Each row was made from one path, in order. Every step used is in the known rows, and no mark comes twice. Write each row's path.
Known rows:
f -> y -> j -> l -> q -> s: [  81   17 -113  325 -375 -155 -268  -72 -126 -322 -262   41  140  445
 -348 -195 -347  546  -11  565  -22  -18 -450 -197  395 -413  251 -178
  433  210  199  360  544 -146 -149  -15 -200  -33  427  -67  -23 -242
  137 -168   93  -78 -204  625 -149  168 -224 -313 -346 -110  497  369
 -282   69  -18   75   75   76 -376]
l -> f -> y -> j: [ 354  -12 -204  305 -468 -262 -307  -94 -150 -427 -299  210 -161  322
 -341  100 -350  491  -26  497 -177 -265 -178 -133  134 -334  217   88
  254  137  300  546  207 -208   34  172 -205   62  329 -388  239  -14
  298  -84  241  234 -151  498  149  234 -184 -365 -482 -167  432  383
 -261   67 -207   32  -37  149 -108]
v -> h -> t -> l: [ 144 -111 -261  161 -422 -331 -285  104  268 -145 -283  -17  -98  585
 -452 -313 -325  589  202  720   96   27 -170  -19  234 -388  269  131
   60   -7   15  374  373  -97  286   78 -123   -6   93  -17  217   29
   41 -327  414  129 -462  440 -111  126   36  117 -913 -419  366  152
  -75 -344  112  213  -54   58  -15]
u -> v -> h -> t -> q -> s -> d -> l: [ -85 -115   21  141 -225 -259  -28  170  604  -67 -139  -20  288  -28
 -267 -134  165  556  120  599    0   24  -65   90  -55 -347  -14  217
  404  -36  -38  672  250 -341 -142  -67  206  154  -22  184   52   -9
   44 -262 -140 -308 -112  491  -13   70 -227   19 -524 -273  289  313
 -213 -211  205  178  -75 -158   59]
v -> j -> l -> f -> y -> q -> s -> d -> t: [-193  -19 -133   26 -185 -339  -16 -140 -176  -30    6  149 -148  173
 -421   58 -233  646  216  490  -85   11   81 -261  339 -347  199  239
  458  267  224  533   -1 -224 -187 -215 -293  234  286  -31  221   -9
  229  -82 -245  -28 -185  601  184   60 -334   69 -172  -49  213  384
 -192 -108 -314   67  -16  -54 -110]
u -> r -> v -> j -> y -> q: [ 158  -72 -410  295  -93 -347 -324  -28  134 -224 -125   69  -11  541
  169  258 -222  598  193  680    8 -214   68 -167  455 -565  242  627
  224  240   51  432  241  -69 -204 -104   20   20  427  -28  346  207
  138 -182 -150  280 -120  272  -24  182 -213   -4 -320 -492  370  541
 -608  -68  235  148 -330   79  198]
y -> j -> l -> q -> s -> u -> r -> t -> v -> h: [  42    9    3  229 -335 -546  -28    7   38 -338 -247  238   67  512
 -355 -312 -178  616  -31  643 -111   99 -114  -66  531 -662  164  145
  468  283  -32  412  545    5   91   40  -27  -90  181  -12  360  -39
  -69 -198 -334  -52  -45  526 -128   30 -174  -38  -83   16  544  546
 -135   54  255  381  253   -4  160]
y -> v -> h -> t -> q -> s -> u -> d -> l -> f: [ 102  -90   54  253  -45 -311 -107  330  326 -262  -87  160  259   67
 -314 -137  400  350  175  469   89   97  161   66 -221 -618   43  404
  287 -201   27  591  197 -273 -116 -130  -50  241   47  -62  173   79
  -25 -210 -140  -49  115  486   63  195 -244 -124 -295 -415  -72  499
 -218 -123  165  -29   33 -246   97]
r -> t -> d -> l -> q -> s -> u -> v: [  77 -202   95  286 -262 -159   26  505  535 -255 -354  105 -104  431
 -277   13   99  555   86  611  111  150  -50  193  174 -647  127   24
  369    0  -84  653  167  129  -90   67   74  268  168   86  194   35
   14 -100 -143 -236  194  519   21   77 -299   84 -142   52  167  504
  -78  -66   -1  412    9 -144 -110]
t -> d -> l -> f -> y -> j -> q -> s -> u: [  89 -211   12  303 -276 -213   64  115   71 -324 -375  362  -81   93
 -361  379 -137  530  -39  557   72 -143   12   53 -117 -620  195 -285
  223   50  207  462   18   51 -232  201  -45  268  369 -129  131  -97
  273 -167 -189   -5   69  558  105  134 -339 -509  -33    3  412  496
 -362   79  -64  120  -22   14 -152]
u -> v -> j -> y -> q -> s -> d -> t -> l -> f: [ 224   26   69  -67 -108 -450  252  148  -29  -29 -152  165  -30  224
 -170  328 -102  794  314  325  -35 -115   40 -254  217 -378  138  426
  427  348  -16  313   51 -259 -140 -297   93  212  224   77  375  218
  152  -94 -103 -113  -74  384  257  178 -286  189  -40 -208  103  429
 -212 -107   89  -52 -258   84  286]
f -> l -> q -> s -> v: [ 134  -28 -107  340 -443 -192 -550  198  524 -201 -191  -77   53  458
 -168 -303  -96  539   89  387  188  176 -368  -84   32 -545  159  367
  409   48  113  344  375  -37 -320  -44   16   90  588  -17 -269  -48
   97    1  128 -161  -35  498 -236    4 -527   72 -331 -155  103  459
  -27  -46   99  119  -85   77 -266]
y -> j -> q -> s -> v: [ 112  -65  -45  294 -424 -329 -212  -99   85 -354 -256  -62   -8  556
 -168 -117 -328  743    6  514  -71 -199 -214  -14  334 -624  334  171
  366  199  111  455  401 -132 -170  191  -48  -36  225 -116  383  -50
  229 -233   55  126  -97  585   28  144 -344 -242  -23 -158  164  308
 -153  147  123  224 -198   11 -289]
l -> q -> s -> d -> t -> h -> v -> j -> y: [  74  210   12  -79 -324  -80  -98  181  193 -129  -63   87 -163  373
 -106 -178 -246  682  198  315 -117 -145  -44  -63  725 -493  426  268
  569   88  135  490   65 -288  -94 -141   46  251  328  124  261   44
   50   -5 -140  -27   81  364 -198   41 -246  -11   11   68  362  410
  -11 -220 -348   57 -214 -129  148]
j -> q -> s -> d -> t -> v -> h -> u: [-197   28  -76 -118 -275 -164  -37   76  174 -117 -179   49  -54  506
 -568  -65 -296  706   53  487 -100  187 -103  -35  196 -588  217  209
  462   93  -45  357   10 -217   46  -16  -51  161   58   97  130   97
   59 -202 -112   14  123  553  -13  -93 -222 -128  -94  -85  293  266
   46 -124   27  330 -103 -151   84]
s -> u -> r -> t -> h -> v -> j -> l: [ -22 -135 -289  454 -397 -137  -77  393  282 -277 -255  120 -432  500
 -368 -117 -286  483  141  738 -115 -136  249  -36  494 -793  512  332
   34  126  246  698  294  -65  337  131   -9  236  294  -76  634  -14
  -52 -168 -226  219 -210  499 -196  -38 -352  248 -192   14  499  476
  -35 -140 -103  247  -33 -298  236]
t -> d -> l -> f -> y: [ 209 -290 -248  312 -288  -53 -239   59  306 -247 -321  130 -120  200
 -368  227  -84  408   54  582  164 -116  -57    7 -209 -439   90 -142
   75  -38  236  551  -53   65 -158  209  -88  209  404 -193    7   12
  307 -239  101 -114   -9  544   37  182 -267 -367 -541 -183  365  404
 -358   -4  -78   89   23   89  -82]
h -> v -> j -> y -> f -> l -> q -> s -> d -> t: [ 139  254 -100  -50 -194 -189 -285   49  -27  -30  198   -4  -85  191
 -148  139 -175  532  255  261   26   19  -46 -309  375 -583  198  486
  545  106  398  520  130 -163 -115  -86  -25  276  440  -96  129    9
   60  -51 -231    5   44  395 -103  136 -410 -139  -45  150  295  451
 -168  -57 -355  -32   55   24   58]
q -> s -> v -> h -> u -> y: [  39 -185 -239  144 -352   -7 -469  382  382 -328 -371  118   69  461
 -360 -265   -7  516  105  374   10  166 -100  -53 -245 -712   87  333
  182   53   49  458  305 -435 -321  -39  152  350  287  -23  172  -44
  110 -332  166  -47   69  527  -35  216  -49 -282 -514 -322   56  312
    1    7  271  219 -244 -240   66]
j -> l -> f -> y -> q -> s -> v -> h: [ 104 -144 -383  261 -139 -178 -211   -8   81 -207 -178   86  373  162
 -468 -287    7  552   90  447    0  202 -142 -129 -115 -570 -121  270
  211  177  108  470  269 -221 -410 -298 -306  127  436   46  -68  -77
  293 -106   30 -178  -98  562   31   79 -330  -78 -259 -494  159  470
 -242  -68  166   39   24   12  -95]
f -> y -> v -> h -> u -> r -> t: [ 117   64 -406  228 -195  144 -469  449  223 -278 -328    2   18  279
 -355  -18 -141  369   24  552 -158   26 -191   28  -64 -489   62  311
   85  121  104  614  203 -104  137  -47    7  102  308  -81  -52 -121
  -90 -277  241   91   28  445  -47  -23 -122 -219 -492 -581  528  458
  -93   10  109  333  104 -117  289]
r -> t -> h -> v: [  98  -25 -355  228 -594   84 -280  308  378 -316 -264  -47 -276  573
 -416 -270 -242  517  162  617  -13 -212  -46    6  554 -585  467  254
    2   39  101  741  250  -44  450  178 -140  154  210  -42  432   32
  143 -157  203   18 -150  436 -170   19 -301  107 -494 -277  329  304
  174 -127 -385  339  -96 -255  152]
l -> f -> y -> q -> s -> d -> t -> h -> v: [ 112  186  -83 -112 -352   98  -36  206  132 -139 -214  219  -22  -49
 -449   22  -61  570  158  220 -250 -147  -90 -126  171 -467  101  346
  310   18  114  763 -176 -264   33 -170 -136  335  400  106   71  107
  292  110 -131  -10  117  314   21  -57 -439  -76  -53 -269  286  468
   48 -125 -520  144  -25  -79  349]
d -> q -> s -> u -> y -> v -> h -> t -> l: [ 103  -82   34   14 -345 -299   -7  613   65 -240 -346   87   81  503
 -343 -131   -6  577  206  374  233  125 -114   22  -38 -665  187  317
  162 -161 -240   49  504 -346   67 -133   47  417  211   58  204  -12
 -113 -210   40   20 -148  376  -16  -19 -129   20 -462 -481  135  450
 -112 -129  234   44 -126   29  179]
j -> l -> f -> y -> v: [ 300 -131 -338  430 -162  -97 -233   40  -25 -359 -213 -135   88  371
 -558  -62  -91  434  118  505   64  151 -187 -168 -176 -561   72  206
  220   72  268  424  384 -205  -59 -112 -388  114  312 -253   87  -32
  224 -184  168  -43 -138  696   44  191 -476 -125 -480 -410  181  421
 -242   79  144 -194   14  154 -283]
t -> h -> v -> j -> q -> s -> d -> l -> f -> y: [ -50   62 -211   51 -427   52   66  236  240 -152 -142  269 -159 -249
 -260  219 -346  628  109  371  199 -483  110  -87   69 -553  375   91
   36  204  322  555 -218 -286 -134   56   64  461  471   33  154 -187
  310    7 -160 -205  -93  486 -159   29 -390 -350   62  -92  325  554
 -107 -124 -477  -37 -231 -134  141]
d -> l -> f -> y -> j: [ 255  -88 -300  339 -440 -190 -286   44  -10 -374 -254  233  -65   58
 -283   94 -223  445  -13  613   47 -149 -150  -86   22 -372   54  -44
   78  210  301  478  289 -133 -187  173 -161  142  305 -305  183 -170
  282 -174   70   33 -159  495  108  189 -178 -408 -571 -183  408  429
 -416  114 -177  -41  135   96 -131]
r -> h -> v -> j -> l -> q: [ 289   74 -411  500 -149   33 -366 -160  119 -148   42  -96 -198  508
 -244 -451 -406  600  113  603  208 -356   49  -51  585 -498  422  298
  265  310  358  536  300 -190  -79  -47 -134   73  348  -29  108   60
   94 -123  168   28 -188  608 -525  171 -234 -104 -436 -142  324  400
 -248 -249 -101  141  -57 -296 -216]
h -> u -> t -> d -> q -> s -> v -> j -> l: [-186 -246  -51  366 -335 -152 -223  347  124  -18 -135 -206 -244  917
 -518 -163 -324  424    7  397  -21  108  133 -275  145 -680  236  145
  363  106   80  413  261 -108  137  102  -33  286  345  -38  317   11
  -81  -72   25  -76  109  864 -169  158 -359 -118 -197   94  230  193
   11 -151   51  281   46 -264    6]
j -> l -> f -> y -> v -> h: [ 308 -137 -438  365 -129 -152 -248  -31  -16 -332 -166  -59  200  213
 -501 -177 -116  453   93  555   67  139 -112 -130 -182 -505   48  167
  126   67  277  402  355 -242 -115 -159 -362   89  311 -245  -35  -79
  222 -260  197  -69 -147  614    5  172 -296 -154 -566 -494  317  478
 -268   -8  258 -140   70  124 -151]
f -> l -> q -> s -> d: [ -29   34  -44  181 -390 -235 -405   19  453 -141 -147   26 -121  389
 -312 -206 -198  622  137  505  175  225 -281 -181  149 -433  294  105
  534  -71  202  353  242   39 -267    9   11   95  502 -108 -334  -17
  140  -39  -34  -96  -69  461 -218  -29 -407   90 -436    0  293  414
  -88  -69   13  139  -78   97 -244]
d -> q -> s -> u -> y: [  10 -222  -78  155 -478 -225 -151  392   48 -394 -321  134 -117  751
 -271 -141  -89  530   89  509  105  124 -102  -45  206 -677  354  216
  263 -203  -94  109  449 -426 -176   21   -6  439  343 -121  280    5
   94 -119  -60  166  -52  405   67  -28 -109   22 -468 -142  192  452
 -271  -39   93   50 -283  -96  -61]
y -> q -> s -> v -> j: [ -59  -29 -198  273 -272 -184 -348   -2  173 -214 -160   -5   59  704
 -128 -270  -28  697  195  423   10 -185  -52  -57  322 -599  314  517
  305  127   40  620  177 -171 -329  -35  -62   77  406  -42  217   -6
  194  -97  -27   41 -103  481   27  216 -366   54 -182 -178 -157  377
 -134  -77  -42  358 -258 -139 -154]
q -> s -> d -> t -> h -> u: [-180   -1   48  -80 -486  -18 -187  323  359 -107 -381   94 -327  449
 -521 -298 -151  595  190  481 -292  117  -63 -158  217 -545  355  100
  393  -83   87  565  -32 -305  100   26   74  335   46   56  259   25
  107 -163   -9   92   84  543  -37   16 -288  113 -465   44  228  123
  240 -105 -159  269 -167 -370  222]
v -> h -> t -> d -> l -> q: [ 207 -113 -196  190 -159 -280 -326   46  497 -146 -206  -26  -17  365
 -299 -277 -121  548   47  693  171   32  -93  187  278 -415  104  -34
  292 -102   59  552  194   71   15  145  -95  -17  142  -17  100   90
  -11 -255  108  -19 -121  396 -209  114  -49 -152 -727 -223  493  318
 -235 -340   58  372   86   41 -155]
f -> y -> v -> h -> t -> l -> q -> s: [ 192  166  -40   70 -290  -25 -248  395  169 -185 -305  -34  295  288
 -281 -171 -107  536  158  338  128   12 -464   48  -54 -397   93  214
  261   34  -77  346  302 -196   33 -228  -44  114  348  183 -268 -189
  -44 -125  361 -173 -179  456 -164  100 -171 -161 -419 -568  226  434
  -34 -202   31   96   -6  179  -39]
r -> h -> v -> j -> q: [ 205   30 -429  409 -265   74 -317 -165  104 -185   19  -59 -285  484
 -148 -162 -484  652  104  636  180 -566  108   47  512 -478  588  345
  104  283  334  542  106 -231    1   68  -53  136  296  -46  192   81
  203 -178  228  187 -224  539 -355   93 -214 -171 -356 -260  324  385
 -248 -243 -196  203 -290 -328 -126]
t -> q -> s -> u -> f -> y -> j: [-174  -14  -36  529 -521 -135  -75   59   22 -308 -237  305   -9  390
 -177  -51   25  342  -10  481 -196 -142   -4  -56  211 -384  350  164
  374   72   57  443  375 -297  -69   67  104   23  296   -4   68 -113
  169   -9 -225   56 -110  503   86   97 -157 -224  -53   84  453  297
 -365  -92  -98   60  -73 -256 -142]
j -> y -> v -> h: [ 332  -77 -451  312 -113  -41 -402   13   23 -416 -152 -126  279  684
 -171 -214    1  533  182  597    9   80 -124   36  191 -525  338  200
  156  -74  168  304  510 -188 -135 -146 -158  -14  218 -248   76  -26
   91 -470  243  131  -76  390   -3  209 -127 -139 -651 -581  402  404
 -374  -17  377  -57 -200   49   22]
f -> l -> q -> s -> v -> j -> y: [  84   -2 -181  335 -352 -260 -506  165  273 -178  -69   36   68  487
    1  -83 -146  556  131  371  218   34 -225 -119  220 -470  303  357
  424  225  184  184  379  -82 -396 -169   39  126  633  -21 -148 -105
   44  -48   76 -157 -122  488 -177   67 -464  -28 -221 -143  222  488
 -191  -84   18  -30 -240   62 -210]
y -> q -> s -> d -> t -> l -> f: [   8   57   30 -154 -240 -356   42   13  131  -44 -228  163 -154  359
 -477 -121  -55  758  312  426  -79  192  -64 -231  251 -491   50  328
  435   65  -98  448   43  -50 -132 -132 -143  118  235   86  194  211
  294  -56 -124   23  -62  352  180   23 -258  274 -254 -265  -18  270
  -45  -92  -49  188  -27   44  160]
r -> t -> v -> h: [ -33 -112 -339  155 -555 -212 -284    2  179 -317 -169   33  -20  788
 -407 -206 -198  570   94  661   28  -46  -94   83  411 -400  328  299
  106   94  -75  566  238   19  360  118 -172    3   73 -105  231   49
   83 -300  139  -69 -149  500   19   30  -89   31 -553 -280  334  363
   29 -107 -158  468   28  -40  148]
y -> q -> s -> u -> d -> t -> h -> v -> j -> l: [ -80  -62  -72  225 -160  -59   27  207   -1 -118 -100  124  -17  496
 -393 -217  -74  583  290  495   27 -130  149 -285  598 -750  573  249
  146   20  179  598  171 -141   95 -155 -166  245  397   46  374  120
    1 -155 -304   90   16  435 -228  106 -369  174   31   -9   94  480
  -58 -187 -167  224   -2 -463  132]
h -> v -> j -> l -> f -> y -> q -> s -> u -> d: [  43  -51 -209  395  -63    3  -84  142 -166 -219    1  234   11  346
 -550  172 -166  445  190  391  121 -168  100 -327  169 -760  371  259
  218  106  422  704   86 -190 -130 -105 -274  351  566 -208  204   44
  112  -31 -152   75   54  621 -112  300 -308 -207  151   83   43  620
 -303  -79 -276   14   -9 -251 -120]
u -> d -> t -> s -> q: [  92  -74    7   72 -345 -329 -189   66  143 -126 -195 -189  -77  695
 -194 -176 -153  508  233  670   -9   14  -30  -93  576 -371  498  396
  363   25 -166  417  185   48  213   51 -171   45  210  -22  222  348
   93 -336  206  265  -93  467  -74   97  140  250 -142 -264  188  260
 -205   40  131   75    0 -142  357]
v -> h -> t -> s -> u: [ 117  -70 -140  273 -555 -372 -178  258  248 -287 -352   55  -87  793
 -436 -364  -22  444  158  742  -84  108  -29  156  364 -548  441  321
  249  -86  -59  529  367 -203  331   75 -240  168  -50  -83  239  -35
   56 -259  187  411 -340  520 -100  191   49  176 -789 -166  380  230
  -55 -241  -54  190 -163 -141  134]
r -> y -> q -> s -> d -> t -> h -> v: [  59  273  -50  -34 -141  210 -204  174  106 -157 -214  118  -47  242
 -328 -351  -28  692  199  261 -109  -85  -83 -115  547 -480  369  297
  252   22  -56  742  -22 -193  119 -280   74  115  473  177  130   55
  193 -134 -283 -145  -33  403 -171  -84 -270  148 -299 -277  160  483
  -87 -162 -382  453  -29 -165  191]

Write each row's path:
[ 186  -58 -150  214 -150  -88 -193  449  308 -455 -257  183  203  212
 -113 -285  170  549  117  504  322  298  -60  125  -60 -711   86  165
  198  -56   10  267  520 -275 -518 -138   66  308  346  -61   -9 -170
   19 -261 -228 -142   77  287 -116  122  -46 -239 -450 -304  149  658
 -304  -21  306   22    8  -13 -127] | d -> l -> q -> s -> u -> y -> v -> h
[  95   99  163  -92 -198 -380 -147  -74   53 -201 -231  117 -309   95
  -45   -1 -307  717   20  525 -254  -58 -144 -134  493 -395  256  219
  463  257  -21  466   71 -198  -13  -34  290  -51  287   64  426   52
  179 -315 -338   77 -126  502  104 -177  -65   58 -184 -194  493  505
 -360   85  100  346  -51  103  153] | u -> r -> y -> j -> q -> s -> d -> t
[ 302  -83 -126  147 -217  -52 -220  446   18  -93 -361  162 -351  413
 -653  209 -408  384  145  423  -42   90 -142 -389  -19 -439  105  123
  104  136  151  339   15  -51  264   -2 -139  195  326 -133  211  262
  -30 -140  418  206   87  527  -35  132  -13 -188 -350 -276  188  191
  -67  -78  -88   -5  146 -159  178] | h -> u -> d -> t -> l -> f -> y
[ 177 -105 -218   14 -241 -146 -411  309  230 -302 -327   91  122  342
 -284 -233   77  510  140  291   16  196  -53 -192 -398 -803  -80  467
  156   -8   96  468  218 -437 -297   -1  156  345  267  -82  261  -44
  165 -277   66   -8   65  452   39  301  -70 -380 -477 -320  -54  298
  -33   52  289  189 -118 -150  122] | q -> s -> v -> h -> u -> y -> f
[ 265  142 -143   43 -316 -436 -258  -53 -208 -141   51  -44   13  596
  -37  135 -196  527  151  329   82  -35 -148 -230  446 -360  219  586
  374  223   96  166  247  -63  246  -85 -121   -1  379 -104  211  128
  -56  -82 -139  -22 -141  340  -43   42 -473  -99 -260  -70  356  413
 -162 -104 -234   15  132  236  112] | d -> t -> v -> j -> y -> f -> l -> q
[-220 -252   17  253 -440 -261  128  223  -28 -228  -80  261 -271  318
 -168  392 -327  488    9  573  121 -112  249  -33   76 -492  440  -24
  182  150  180  386  -60 -170 -108   53  -53  442  440  -31  220 -175
  227   12 -201   -5  -98  605  159   68 -207 -233   10   66  373  551
 -261 -267 -337   40 -188  -37 -156] | v -> j -> q -> s -> u -> t -> d -> l -> f -> y
[ 136   14 -171  398 -498 -318 -376  115  406  -69  -37   32 -244  231
  109 -154 -122  531  102  283  329  -77  -54 -202   17 -423  244  579
  315  359  211  222  141 -125 -301   10  222   82  431  -78  -36   46
  140  169  -61 -169  -47  528  -84   98 -315   77   20  256  172  538
 -188 -183   25   71 -128   14 -260] | u -> f -> l -> q -> s -> v -> j
[ 146  241 -185   87 -154 -156 -318  -11   13 -112  140   48  -33  275
 -189  140 -187  559  232  284  167  -66  -38 -336  229 -656  265  381
  490   62  455  508  143 -108 -220   -5   13  242  550 -210   42  -46
  120  -39 -187  -25  -12  437 -183  251 -398 -271  -74  144  252  480
 -269  -29 -242  -42  -60   68  -46] | h -> v -> j -> y -> f -> l -> q -> s -> d
[ -80   23   38  273 -472 -191   68  103   44 -118 -141  175 -256  556
 -156  -46 -110  630  107  463  156 -377  136  130  206 -436  541  502
  295  337  -28  315  -83 -333  278  -86  138  277 -179  247  398  180
   37   81 -155  108 -195  667  -67    3 -308    0  -30   56  258  387
 -106 -427 -298  284 -397 -319  -41] | r -> h -> t -> v -> j -> q -> s -> u -> f
[ 448  153 -192  276  -74  -71 -308  399  -86 -317 -250   94 -142  436
 -450 -299 -213  468   62  286   60  191   69 -241 -121 -476  130  334
   14  184  -26  336  274 -215  312 -234   24   34  440 -185  110  -12
   57 -168  250  -82 -114  590  -76  194   54  -73 -710 -547  129  482
 -131 -203  176  130  139  110  180] | r -> y -> v -> h -> u -> t -> l -> f
[ -52  -39  -17   60 -326   24 -157  231  250 -245 -208  114   70  -31
 -347   77  119  529  193  388   51  100 -146  -45 -399 -523   28  115
  323  -62  217  625  -25 -231 -441  -63    9  427  205 -108 -108 -206
  297 -174 -125 -197  126  628  166  153 -369 -219 -270 -171   23  494
 -186  163  -94  -49  -60   39  -26] | q -> s -> d -> l -> f -> y -> v
[ -53   53  170 -135 -423 -217    5  211    5  -43 -161  137 -219   88
 -289  220 -193  632  316  254  -80 -116  -45 -160  -95 -345  213  340
  359  127  129  514 -161 -264  -70 -139   39  407  211   -1   74  -86
  191 -147   29 -103  -29  603  224  130 -302    8  -82 -117   -4  390
   69   20 -254  -36  -81   72  184] | q -> s -> d -> t -> l -> f -> y -> v -> j
[ 174 -191 -175  182  -50    2 -323  387  602 -208 -402  152   59  218
 -301 -102   45  536   25  363  299  150  -26   69 -239 -702 -110  -11
  234   46   11  428  166   -7 -455   67  224  250  450   52   -9   34
   21 -320  -65 -314  256  433 -265  189  -84 -557 -338 -247  223  407
 -189  -17  319  302   38 -111    9] | t -> d -> l -> q -> s -> v -> h -> u -> y
[ 256   73  -43  193 -347 -283 -145  328  -12 -168 -282   16 -207  367
 -420  254 -260  517  236  343  128 -258 -135  -75 -101 -369  193  423
  186  189   88  456  127 -171  371  -15 -157  198  191  -99  327   17
   17  -57  360   66 -391  602   88  251 -382 -103 -460 -395   47  290
  -12 -178 -279  -45 -125  231  -69] | h -> t -> l -> f -> y -> v -> j
[-143  -98 -137   56 -284 -487    6  -87  152 -173  -19  205 -333  148
 -194  152 -318  734  136  622  241 -138  192 -104  165 -521  322  173
  338  238  237  343  -89 -254 -427  112  -55  299  218 -156  369  -65
  353  -90 -191  -21 -177  595  197  132 -202  -97 -139   52   47  445
 -309  -83 -132   -7 -329  -24 -271] | v -> j -> q -> s -> d -> l -> f
[ 198  -46  -37  183 -561 -459  -88  196   21 -390 -419  204  -92  587
 -375 -112  -80  519  132  648  -23  -45   18   78  385 -495  449  201
  235   56  -49  466  552 -198  370  130 -107  164  -24 -168  433   -2
   33 -436   -3  391 -382  415  -84  251  159 -189 -761 -271  566  268
 -120  -39  -32  181 -105  -49  232] | v -> h -> t -> s -> u -> y -> j
[ -41  -98   16  295 -598  -98  -63  510  363 -349 -266  122  -87  527
 -112 -511  -83  496   46  624   71  256  -30  -12  368 -596  349    0
  180  -68  -25  323  433 -207 -102  -29   26  285  348  110  149 -211
   75   75 -194  -63  -50  375 -212  -14 -165  122 -425  -21  339  474
  -78 -316 -101   72    7 -132  -34] | d -> l -> q -> s -> u -> t -> h
[  89   49 -164  -74 -310 -324 -143  187  108 -106 -296  263  166  195
 -484 -128  -82  562  187  487   72   28 -242 -112   13 -380   -2  230
  167  137 -116  342  153 -221   59 -200 -172  135  284  190    6   -8
  178  -57  281  -48 -358  359   70   86  -49   11 -633 -587  241  340
 -104 -354  -73  179  -75   80  143] | v -> h -> t -> l -> f -> y -> q -> s
[  42 -102 -169  188 -388 -319 -447   89   70 -168  -58    3  120  414
   20   27   21  512  248  342  113  -36  -86 -267 -118 -617  232  497
  221  122  282  347  195 -231 -332  -69   90  281  441 -108  129 -182
  204 -192   18  -80 -167  568   86  257 -480 -108 -275 -133  -12  383
 -182   59   22  -47 -240   -3  -26] | q -> s -> v -> j -> y -> f -> l
[-187  -80 -313  369 -239   35 -277   43  -28 -153 -165  -26  255  487
 -277 -100 -153  598  148  442   45 -106 -205 -116  197 -477  246  239
  209  229  133  552  262 -128 -314 -208 -189  117  549   83  -72 -216
  150 -149  -21 -134 -233  607  -67  107 -425 -117 -128 -313  128  396
 -244  -55 -137  191  -91  -71 -266] | f -> y -> q -> s -> v -> j -> l
[  36 -148   16  164 -282 -378 -127  -28  293 -161 -240    5  130  143
 -212   -7 -173  705   -2  567   79 -213  -97  160  158 -573  132  -61
  288  168   70  567  241   54 -121  211   44   28   74   62  321  -66
  106 -385  -76  -86  -73  577  -46  121 -303 -418 -125 -225  364  316
 -188   18  118  391    1  -21 -131] | y -> j -> q -> s -> v -> h -> t -> d -> l
[ 268  -15  -67  346 -124 -286 -197  350  154  -19 -198 -153 -272  757
 -432 -184 -277  473  154  410   54  108    9 -276  485 -627  229  450
  430  341   57  411  238   14  109  -31 -213   65  233  -73  356  231
 -177 -178  119  158  109  738 -338  259 -111  -48   -4  -21   14  193
  -33   19   25   50  140 -318   46] | h -> u -> d -> t -> s -> v -> j -> l -> q
[  11 -107 -118  357 -245  -64 -123  148   57 -283    1   73 -241  635
 -310  158 -383  560  163  530  174 -297  112 -141  374 -815  696  271
  211    0  374  605   75 -224  -48  165  -73  315  416 -241  389   71
   81 -147  -13  254   48  597 -145  249 -179 -155  176  208   28  531
 -222 -122 -177  106 -287 -295 -241] | h -> v -> j -> q -> s -> u -> d
[ 206   25 -125  391  -53 -229 -220  351  218 -219 -286  -23  -94  637
 -488 -195 -222  538   33  477  102   65 -153 -305  107 -713  168  269
  528  344  162  316  368 -435 -124  -37    7  154  294 -106  292   21
  -74   12  157 -116    3  741 -168  378 -327  -53 -372  175   21  345
  -91 -123  326  127 -194 -236 -319] | h -> u -> v -> j -> l -> q -> s
